Below is a small trained network, with its code and all its weights. Each question gives an input and a class and asks what happens when units are switched off, that is, made to give their printed mean instead of their output.

import numpy as np


def w(rows, s, z=0):
    codes = np.array(rows[::2]) - 128.0
    scale = np.full(codes.shape[1], s)
    scale[-1] = z or s
    return codes * scale


def f(y):
    return np.maximum(y, 0)


def log_softmax(a):
    a = a - a.max(-1, keepdims=True)
    return a - np.log(np.exp(a).sum(-1, keepdims=True))


def net(x, mask):
    res = np.array(x, float).reshape(1, 5) / 4 @ E
    y = f(res @ A[0][:, :-1].T + A[0][:, -1])
    res = res + np.where(mask, y, B[0][:, -1]) @ B[0][:, :-1]
    return log_softmax(res[-1] @ U[:, :-1].T + U[:, -1])


A, B = {}, {}
E = w([
[25,161,170,182,188,244,159,167,169],'x0',
[192,65,58,164,175,73,175,152,127],'x1',
[177,254,93,139,174,11,85,195,98],'x2',
[37,135,112,233,46,84,86,82,33],'x3',
[32,140,22,50,75,125,53,163,152],'x4',
],0.009)
A[0] = w([
[81,209,209,85,111,136,33,76,49,172],'n0',
[48,134,55,115,115,244,145,148,144,208],'n1',
[163,59,89,85,102,78,214,149,51,165],'n2',
[99,132,137,100,180,28,2,170,136,254],'n3',
[143,154,83,137,129,157,132,182,136,75],'n4',
[151,96,173,227,231,186,185,36,113,227],'n5',
[42,115,101,119,93,169,111,145,128,99],'n6',
[68,127,232,149,127,84,42,114,96,118],'n7',
[155,94,201,24,169,139,206,100,164,165],'n8',
],0.0086,0.0029)
B[0] = w([
[146,147,151,144,78,97,98,110,72,229],'n0',
[74,104,88,92,46,187,126,248,118,232],'n1',
[158,48,94,147,135,118,138,126,161,212],'n2',
[144,139,111,151,112,160,38,107,146,231],'n3',
[121,212,120,146,149,171,122,120,134,151],'n4',
[149,119,197,176,123,174,137,130,195,249],'n5',
[73,95,71,134,137,151,133,138,58,199],'n6',
[83,172,165,198,111,125,129,118,68,202],'n7',
[188,145,141,94,179,147,131,188,135,218],'n8',
],0.011,0.012)
U = w([
[69,89,49,73,55,184,156,193,81,35],'0',
[119,250,55,55,173,136,45,183,176,113],'1',
[117,162,150,157,190,89,142,108,164,59],'2',
[65,122,199,237,172,201,213,148,202,70],'3',
[236,18,1,135,121,101,134,114,153,245],'4',
[221,168,184,4,182,178,139,184,164,214],'5',
[112,94,113,96,159,136,184,121,124,3],'6',
[48,217,179,202,53,98,95,68,86,210],'7',
],0.008,0.0034)

Each question gives the input, the list of numbers given to net, and the class t.
The units are the neurons (one row each of A and B). Each row of codes is followed by its name. A weight is (code - 128) times the scale printed after its matrix; where a second scale follows, it is the last column's (A, B and U).
mask holds one flag per neuron, in row order. A switched-off neuron (its flag False) gives its mean, the last column of its row in B, instead of its output. The means were averaged over made-up inputs and are rounded, as every weight is.
A unit's drop is (log p(t) with every unit on - log p(t) with that unit switched off) / (log p(t) with every unit on - log p(t) with every unit switched off).
The circuit of an input: a set's keep is (log p(t) with only the set's units on - log p(t) with every unit switched off) / (log p(t) with every unit on - log p(t) with every unit switched off). Starting from all 9 units, units are removed one at a time, each time the one whose removal leaves the highest keep (on an exact tie, the one counted first), for as long as the keep stays at least 0.8.
units of the circuit, in order: the units of the circuit, biggest drop first
k most important neurons: the k neurons with the biggest drops, biggest first
drop when u is switched off: that unit's drop, to one decimal
input [-7,-2,-5,0,4], class 4: 3 most important neurons => n1, n2, n7
input [-3,-8,-7,-2,-8], class 5: units of the circuit, in order => n8
input [-3,2,7,2,-4], class 4: units of the circuit, in order => n2, n7
input [8,-1,3,3,2], class 0: 3 most important neurons => n1, n6, n5
input [-7,-4,5,0,1], class 7: 2 most important neurons => n8, n0
input [5,-1,6,0,0], class 7: 3 most important neurons => n8, n1, n2
input [7,4,1,-7,5], class 0: 3 most important neurons => n1, n3, n5
input [1,2,-5,-4,-1], class 5: 2 most important neurons => n8, n7
input [-5,-1,-2,-1,-5], class 5: 2 most important neurons => n8, n6
input [8,-7,1,-7,-1], class 5: drop when n8 is switched off => 0.5
input [7,-6,-1,6,8], class 0: drop when n1 is switched off => 3.8
input [0,-8,-7,-7,-6], class 5: drop when n8 is switched off => 2.1
